Below is a small trained network, with its code and all its weights. Each question gives an input and a target symbol and asks what happens when units are switched off, that is, made to give their printed mean instead of their output.

import numpy as np


def w(rows, s, z=0):
    codes = np.array(rows[::2]) - 128.0
    scale = np.full(codes.shape[1], s)
    scale[-1] = z or s
    return codes * scale


def softmax(a):
    e = np.exp(a - a.max(-1, keepdims=True))
    return e / e.sum(-1, keepdims=True)


def log_softmax(a):
    a = a - a.max(-1, keepdims=True)
    return a - np.log(np.exp(a).sum(-1, keepdims=True))


def net(x, mask):
    ids = ['γδεζηθξπστφψω'.index(c) for c in x.split()]
    T = len(ids)
    res = E[ids] + P[:T]
    u = 0
    for l in range(3):
        r = res
        for j in range(2):
            rows = slice(3 * j, 3 * j + 3)
            q, k, v = (r @ M[l][rows].T for M in (Q, K, V))
            z = softmax(np.where(np.tri(T) > 0, q @ k.T / 3**0.5, -1e9)) @ v
            o = O[l][rows]
            res = res + np.where(mask[u + j], z, o[:, -1]) @ o[:, :-1]
        u += 2
    return log_softmax(res[-1] @ U[:, :-1].T + U[:, -1])


Q, K, V, O = {}, {}, {}, {}
E = w([
[105,117,75,143,99,125,135,167,204,150,199,7],'γ',
[161,102,195,149,77,24,146,52,191,107,128,118],'δ',
[189,110,185,100,97,192,172,116,162,253,153,217],'ε',
[108,164,164,186,49,198,92,138,207,39,148,127],'ζ',
[117,161,169,163,133,168,96,28,112,120,106,48],'η',
[93,108,84,73,164,225,127,142,78,161,140,160],'θ',
[110,83,104,58,139,149,121,20,134,110,145,120],'ξ',
[151,84,111,54,159,92,205,128,93,250,155,96],'π',
[121,110,183,122,115,129,96,52,65,25,80,228],'σ',
[224,139,142,101,121,146,77,135,97,130,158,106],'τ',
[19,108,142,137,98,127,175,115,191,123,126,141],'φ',
[118,93,123,75,125,30,104,90,34,31,119,89],'ψ',
[122,65,101,78,80,77,152,199,145,90,167,180],'ω',
],0.0075)
P = w([
[132,117,132,116,117,156,161,121,110,104,162,115],'0',
[142,157,55,79,54,106,93,63,149,151,133,154],'1',
[150,122,168,175,128,114,153,126,97,189,128,150],'2',
[140,167,80,95,2,107,60,76,134,146,134,158],'3',
[111,85,172,94,124,169,130,148,116,83,145,91],'4',
[135,175,89,167,194,155,228,9,163,156,192,168],'5',
[113,123,108,179,176,80,94,179,108,123,128,127],'6',
[153,124,80,81,27,102,81,91,139,134,162,152],'7',
[111,51,207,75,129,184,127,131,148,91,108,75],'8',
[49,89,122,136,162,78,226,36,85,91,73,60],'9',
[91,87,136,125,187,144,90,161,130,125,124,120],'10',
[173,139,85,96,42,115,79,78,183,132,171,160],'11',
],0.012)
Q[0] = w([
[100,151,176,211,228,97,242,136,99,131,68,104],'0.h1',
[122,109,129,95,108,120,57,161,115,124,129,117],'0.h1',
[121,144,157,227,221,108,254,110,130,145,104,120],'0.h1',
[110,120,173,157,205,155,119,188,75,139,135,102],'0.h2',
[124,120,228,222,228,162,141,232,103,135,113,137],'0.h2',
[125,106,167,113,165,132,137,107,67,120,102,136],'0.h2',
],0.0065)
K[0] = w([
[130,207,37,151,100,90,88,115,126,152,117,184],'0.h1',
[127,96,157,118,126,138,113,155,109,103,123,123],'0.h1',
[144,244,46,164,79,74,109,79,133,192,121,181],'0.h1',
[139,152,129,204,180,109,148,189,88,157,110,122],'0.h2',
[154,167,144,255,158,100,170,196,111,165,120,168],'0.h2',
[139,106,161,129,154,129,129,136,94,128,98,135],'0.h2',
],0.0083)
V[0] = w([
[99,58,231,131,211,119,167,211,101,103,91,66],'0.h1',
[94,163,60,140,141,93,54,104,113,155,65,170],'0.h1',
[175,50,238,86,121,178,120,142,144,129,136,110],'0.h1',
[169,76,216,30,53,192,239,65,97,126,169,124],'0.h2',
[138,176,3,86,43,86,42,49,180,122,135,151],'0.h2',
[108,106,149,64,54,180,63,126,161,74,166,111],'0.h2',
],0.004)
O[0] = w([
[191,128,100,51,109,183,67,185,195,31,111,124,85],'0.h1',
[119,126,167,203,160,80,130,162,137,176,59,114,82],'0.h1',
[128,78,123,89,90,153,86,105,151,102,160,100,178],'0.h1',
[115,135,127,142,88,119,216,40,86,134,162,133,225],'0.h2',
[164,141,69,41,107,80,101,40,254,153,135,154,253],'0.h2',
[144,78,104,96,87,136,160,53,152,42,171,103,200],'0.h2',
],0.0051,0.0042)
Q[1] = w([
[145,147,198,199,240,152,189,207,124,130,107,104],'1.h1',
[92,106,114,150,210,110,227,71,99,93,112,96],'1.h1',
[91,124,155,104,71,107,109,183,125,138,87,101],'1.h1',
[186,159,125,89,103,143,12,148,190,140,147,167],'1.h2',
[146,128,189,171,254,169,197,163,164,103,104,121],'1.h2',
[125,123,194,97,108,125,89,215,105,146,69,125],'1.h2',
],0.0082)
K[1] = w([
[166,220,30,187,93,82,151,93,105,172,159,202],'1.h1',
[110,154,67,196,204,47,1,186,120,124,110,178],'1.h1',
[136,134,53,33,116,183,177,61,151,48,154,144],'1.h1',
[184,109,229,64,63,200,225,81,132,143,104,90],'1.h2',
[158,231,36,232,72,67,123,90,88,209,140,226],'1.h2',
[134,183,23,66,100,174,201,72,128,73,159,135],'1.h2',
],0.0059)
V[1] = w([
[175,92,101,36,108,103,102,95,77,59,126,192],'1.h1',
[219,144,118,123,160,137,104,90,76,145,133,38],'1.h1',
[2,115,114,139,108,149,174,107,192,114,135,156],'1.h1',
[186,120,174,135,84,180,89,148,131,114,121,239],'1.h2',
[167,166,163,179,113,193,91,67,184,140,142,99],'1.h2',
[150,124,142,123,157,130,151,162,148,203,125,171],'1.h2',
],0.008)
O[1] = w([
[141,105,111,192,107,158,117,114,115,154,144,79,253],'1.h1',
[93,49,109,150,79,138,172,167,152,95,120,240,151],'1.h1',
[154,196,154,99,133,99,148,141,85,146,159,58,204],'1.h1',
[64,118,126,151,158,104,45,90,155,213,145,63,100],'1.h2',
[2,111,148,85,82,76,121,183,103,139,153,176,158],'1.h2',
[147,88,140,98,195,115,91,130,143,87,132,121,58],'1.h2',
],0.0095,0.0046)
Q[2] = w([
[124,101,140,129,96,67,70,143,156,172,143,130],'2.h1',
[212,156,63,99,87,147,61,182,150,155,124,160],'2.h1',
[102,147,118,109,45,157,157,82,71,95,138,103],'2.h1',
[123,103,175,178,254,131,149,157,149,101,130,140],'2.h2',
[176,146,131,99,87,140,28,151,187,160,207,179],'2.h2',
[136,110,152,109,97,110,82,170,124,151,37,105],'2.h2',
],0.0073)
K[2] = w([
[71,172,120,92,86,137,64,36,180,128,110,146],'2.h1',
[114,111,97,48,133,223,184,45,120,169,132,138],'2.h1',
[49,59,203,123,153,183,107,161,89,49,110,45],'2.h1',
[168,239,50,206,103,38,132,83,112,249,116,253],'2.h2',
[145,43,250,69,61,181,203,61,141,195,98,99],'2.h2',
[113,170,31,29,105,179,141,65,179,41,234,114],'2.h2',
],0.0059)
V[2] = w([
[143,142,86,106,81,118,104,102,171,152,142,132],'2.h1',
[115,123,158,143,117,146,123,114,145,83,137,106],'2.h1',
[102,113,197,136,106,191,114,111,111,50,144,91],'2.h1',
[153,122,224,193,104,3,138,66,170,82,93,133],'2.h2',
[56,149,193,176,189,184,116,101,13,99,64,159],'2.h2',
[127,110,145,76,159,135,206,39,124,188,150,167],'2.h2',
],0.0068)
O[2] = w([
[67,105,145,127,146,136,110,115,116,117,142,121,198],'2.h1',
[112,136,137,137,113,115,152,173,98,165,139,132,159],'2.h1',
[128,135,144,160,108,78,153,181,98,186,132,130,207],'2.h1',
[91,130,60,64,51,255,104,140,65,144,78,79,93],'2.h2',
[181,93,114,110,92,43,112,195,180,214,43,93,70],'2.h2',
[156,56,187,134,100,126,139,196,92,50,145,31,253],'2.h2',
],0.0089,0.0048)
U = w([
[133,100,187,243,79,107,205,173,34,123,201,105,175],'γ',
[60,47,187,83,178,112,53,137,119,86,141,68,253],'δ',
[84,102,89,34,111,233,97,134,94,93,95,102,154],'ε',
[213,127,54,207,83,223,165,128,167,161,88,164,91],'ζ',
[54,54,70,193,144,132,103,81,185,134,122,221,105],'η',
[205,239,166,9,137,105,136,143,114,132,113,93,65],'θ',
[128,229,152,84,148,133,175,105,119,80,164,253,81],'ξ',
[226,90,121,92,135,164,136,138,198,29,95,151,85],'π',
[205,137,171,171,185,25,112,132,221,149,133,151,186],'σ',
[145,92,75,144,104,126,78,129,154,227,67,64,86],'τ',
[173,199,98,184,192,185,98,20,135,131,171,118,46],'φ',
[41,213,129,86,151,62,118,106,105,206,153,165,53],'ψ',
[120,114,123,47,71,86,161,213,155,146,65,194,110],'ω',
],0.0048,0.0027)

Each question gives the input, a string of symbols that net reads in full, and the target symbol t.
The units are the heads (3 rows each of Q, K, V and O). Each row of codes is followed by its name. A weight is (code - 128) times the scale printed after its matrix; where a second scale follows, it is the last column's (O and U).
mask holds one flag per head, layer by layer. A switched-off head (its flag False) gives its mean, the last column of its rows in O, instead of its output. The means were averaged over made-up inputs and are rounded, as every weight is.
A unit's drop is (log p(t) with every unit on - log p(t) with that unit switched off) / (log p(t) with every unit on - log p(t) with every unit switched off).
The circuit of an input: a set's keep is (log p(t) with only the set's units on - log p(t) with every unit switched off) / (log p(t) with every unit on - log p(t) with every unit switched off). Starting from all 6 units, units are removed one at a time, each time the one whose removal leaves the highest keep (on an exact tie, the one counted first), for as long as the keep stays at least 0.8.
units of the circuit, in order: the units of the circuit, biggest drop first
most important unit: the unit with the biggest drop
which heads matter: for each layer, one digit per head in row order, 1 if its drop is at least 0.15 and else 0, layers parted by /
input φ ω τ ξ ζ θ, target η: most important unit : 1.h1
input γ π ξ ζ ω π τ τ φ θ δ ψ, target θ: which heads matter : 00 / 10 / 00
input ξ π ε ξ φ ξ τ ψ φ ζ, target η: units of the circuit, in order : [1.h1; 2.h2; 0.h2]
input σ θ γ θ ε ε π τ ω π ξ τ, target φ: which heads matter : 10 / 11 / 01
input θ ξ ω σ δ δ θ θ ξ ξ, target σ: units of the circuit, in order : [2.h2; 0.h2; 1.h2]
input δ τ τ τ ζ θ γ ε ε δ, target ξ: which heads matter : 00 / 11 / 01
input η θ ζ τ ε θ, target ψ: units of the circuit, in order : [1.h2; 1.h1; 0.h1]
input γ ε ψ τ θ ε σ ξ, target σ: units of the circuit, in order : [2.h2; 0.h2]
input η ε φ τ, target ω: which heads matter : 01 / 11 / 01
input γ φ ω ψ ω δ, target φ: units of the circuit, in order : [1.h2; 1.h1; 2.h2]
input ξ ψ σ δ γ ξ δ ξ, target ξ: which heads matter : 00 / 01 / 01
input η π τ δ ψ ε ξ γ, target ζ: units of the circuit, in order : [1.h2; 1.h1; 2.h2]
input δ δ σ ω θ ω ζ ξ φ ξ η σ, target θ: units of the circuit, in order : [1.h1; 0.h1]
input δ ψ τ σ, target ε: units of the circuit, in order : [2.h2]
input σ η ε θ τ γ, target δ: units of the circuit, in order : [1.h2; 2.h2; 2.h1]
input η ξ ω η η θ η σ η ζ, target ω: units of the circuit, in order : [2.h2; 1.h1; 0.h2; 0.h1]
input γ γ π ζ σ τ ζ ω τ ε ε θ, target η: units of the circuit, in order : [1.h1; 0.h1; 2.h2; 1.h2]
input ω τ φ ξ ψ γ τ δ ω ω θ τ, target φ: units of the circuit, in order : [2.h2; 1.h1; 0.h1]
input δ ξ ξ η, target ε: which heads matter : 00 / 00 / 01
input θ π γ φ σ ξ, target ξ: which heads matter : 10 / 11 / 00
input η τ δ η σ ψ η δ, target τ: units of the circuit, in order : [2.h2; 1.h2; 1.h1]
input ξ ψ ω φ ω π, target φ: most important unit : 1.h2
input φ ξ ε θ, target θ: which heads matter : 01 / 10 / 00
input τ ω ξ θ τ ξ ζ γ, target η: which heads matter : 00 / 10 / 01
input θ σ ε η, target σ: which heads matter : 01 / 00 / 01
input ξ ω ξ τ ψ η θ ξ, target ζ: which heads matter : 00 / 11 / 00
input τ δ γ η ξ ζ θ ψ, target γ: which heads matter : 00 / 11 / 11
input τ θ φ γ φ η τ ξ ω π π ψ, target φ: which heads matter : 10 / 11 / 01
input θ ψ ξ ξ ξ γ ξ ω τ τ π π, target η: most important unit : 1.h1
